Here is a tiny trained network, its code and every weight. The questions are about switching its units off for an input and a class, where a switched-off unit gives its printed mean instead of its output.

import numpy as np


def w(rows, s, z=0):
    codes = np.array(rows[::2]) - 128.0
    scale = np.full(codes.shape[1], s)
    scale[-1] = z or s
    return codes * scale


def f(y):
    return np.maximum(y, 0)


def log_softmax(a):
    a = a - a.max(-1, keepdims=True)
    return a - np.log(np.exp(a).sum(-1, keepdims=True))


def net(x, mask):
    res = np.array(x, float).reshape(1, 5) / 4 @ E
    y = f(res @ A[0][:, :-1].T + A[0][:, -1])
    res = res + np.where(mask, y, B[0][:, -1]) @ B[0][:, :-1]
    return log_softmax(res[-1] @ U[:, :-1].T + U[:, -1])


A, B = {}, {}
E = w([
[110,18,163,235,178],'x0',
[11,149,30,217,82],'x1',
[164,146,190,202,3],'x2',
[235,106,26,146,102],'x3',
[102,27,130,47,69],'x4',
],0.012)
A[0] = w([
[201,102,189,51,206,96],'n1',
[90,174,120,27,113,128],'n2',
[93,29,76,238,153,85],'n3',
[201,34,217,169,205,129],'n4',
[146,141,249,186,4,119],'n5',
[169,106,36,116,176,109],'n6',
[53,91,56,114,94,104],'n7',
[99,211,80,216,159,114],'n8',
[214,61,201,38,139,4],'n9',
[108,84,104,85,202,98],'n10',
[228,86,14,211,146,175],'n11',
[49,90,87,215,139,118],'n12',
[51,203,223,171,175,140],'n13',
[27,140,148,68,232,115],'n14',
[65,206,59,93,69,132],'n15',
[61,90,223,169,175,114],'n16',
[51,63,131,54,100,174],'n17',
[155,45,65,80,69,195],'n18',
[71,31,161,94,96,158],'n19',
[64,125,47,120,181,98],'n20',
[199,183,174,151,199,124],'n21',
[122,205,76,191,215,121],'n22',
[220,217,160,19,101,120],'n23',
[154,106,125,59,255,48],'n24',
[23,178,202,74,90,150],'n25',
],0.011,0.0041)
B[0] = w([
[63,138,141,183,89,246],'n1',
[148,157,151,128,154,208],'n2',
[99,175,140,129,200,230],'n3',
[113,210,145,156,149,241],'n4',
[145,175,1,100,106,240],'n5',
[172,80,91,179,124,199],'n6',
[74,151,177,152,64,203],'n7',
[135,124,164,86,78,198],'n8',
[82,114,147,145,109,241],'n9',
[162,166,101,99,108,197],'n10',
[175,67,143,174,133,240],'n11',
[113,165,147,142,102,215],'n12',
[151,81,138,138,126,208],'n13',
[183,105,66,168,111,219],'n14',
[114,160,175,199,201,213],'n15',
[173,85,141,161,161,211],'n16',
[159,128,164,71,114,218],'n17',
[178,114,166,83,128,222],'n18',
[162,144,159,93,130,217],'n19',
[97,166,69,131,93,194],'n20',
[137,110,193,41,65,198],'n21',
[145,137,169,52,113,198],'n22',
[123,151,144,182,172,251],'n23',
[136,173,80,128,102,229],'n24',
[176,73,130,173,129,216],'n25',
],0.013,0.017)
U = w([
[137,175,32,124,109,139],'0',
[67,160,167,149,106,136],'1',
[117,194,162,142,250,106],'2',
[171,66,121,156,152,122],'3',
[140,145,188,43,103,132],'4',
[136,138,130,111,155,253],'5',
[96,126,97,52,164,102],'6',
[94,139,95,97,160,87],'7',
],0.019,0.011)

Each question gives the input, the list of numbers given to net, and the class t.
The units are the neurons (one row each of A and B). Each row of codes is followed by its name. A weight is (code - 128) times the scale printed after its matrix; where a second scale follows, it is the last column's (A, B and U).
mask holds one flag per neuron, in row order. A switched-off neuron (its flag False) gives its mean, the last column of its row in B, instead of its output. The means were averaged over made-up inputs and are rounded, as every weight is.
A unit's drop is (log p(t) with every unit on - log p(t) with that unit switched off) / (log p(t) with every unit on - log p(t) with every unit switched off).
The circuit of an input: a set's keep is (log p(t) with only the set's units on - log p(t) with every unit switched off) / (log p(t) with every unit on - log p(t) with every unit switched off). Starting from the 12 units with the biggest drops (on a tie, the unit counted first), units are removed one at a time, each time the one whose removal leaves the highest keep (on an exact tie, the one counted first), for as long as the keep stays at least 0.8.
circuit, biggest first: the units of the circuit, biggest drop first
unit that matters most: the unit with the biggest drop
k most important neurons: the k neurons with the biggest drops, biggest first
drop when u is switched off: that unit's drop, to one decimal
input [-7,1,2,7,3], class 2: unit that matters most : n15
input [8,-5,-3,8,-4], class 2: 3 most important neurons : [n4 n3 n14]
input [4,-3,-1,0,4], class 2: 2 most important neurons : [n4 n21]
input [7,-6,0,-8,-2], class 3: 2 most important neurons : [n16 n13]
input [-2,-1,-2,8,7], class 3: 2 most important neurons : [n6 n11]
input [2,2,-1,-1,-1], class 5: 3 most important neurons : [n1 n15 n23]
input [-1,4,-3,-1,-2], class 1: 3 most important neurons : [n5 n24 n15]
input [-1,-8,4,-3,6], class 1: 2 most important neurons : [n1 n9]
input [1,2,-8,6,-7], class 0: 2 most important neurons : [n20 n6]
input [5,-7,1,7,7], class 1: 3 most important neurons : [n4 n1 n9]
input [7,-8,-6,-4,-4], class 1: 4 most important neurons : [n1 n21 n4 n5]
input [8,-6,7,-2,-2], class 2: 4 most important neurons : [n4 n16 n14 n24]
input [-8,-7,3,-3,1], class 2: 4 most important neurons : [n23 n2 n7 n8]
input [-2,5,4,6,-2], class 3: unit that matters most : n11
input [-7,-3,-7,5,-6], class 0: 2 most important neurons : [n24 n6]
input [1,-4,-7,2,-8], class 4: 4 most important neurons : [n21 n22 n5 n8]
input [-8,-5,8,2,2], class 0: 3 most important neurons : [n5 n3 n4]
input [5,5,3,5,-1], class 1: drop when n7 is switched off : 0.5
input [-6,1,5,7,7], class 3: drop when n4 is switched off : 0.4
input [8,5,4,7,-5], class 2: circuit, biggest first : [n3]
input [-3,-8,3,6,4], class 1: drop when n1 is switched off : 0.1
input [-4,-3,-4,8,0], class 3: drop when n5 is switched off : 0.0
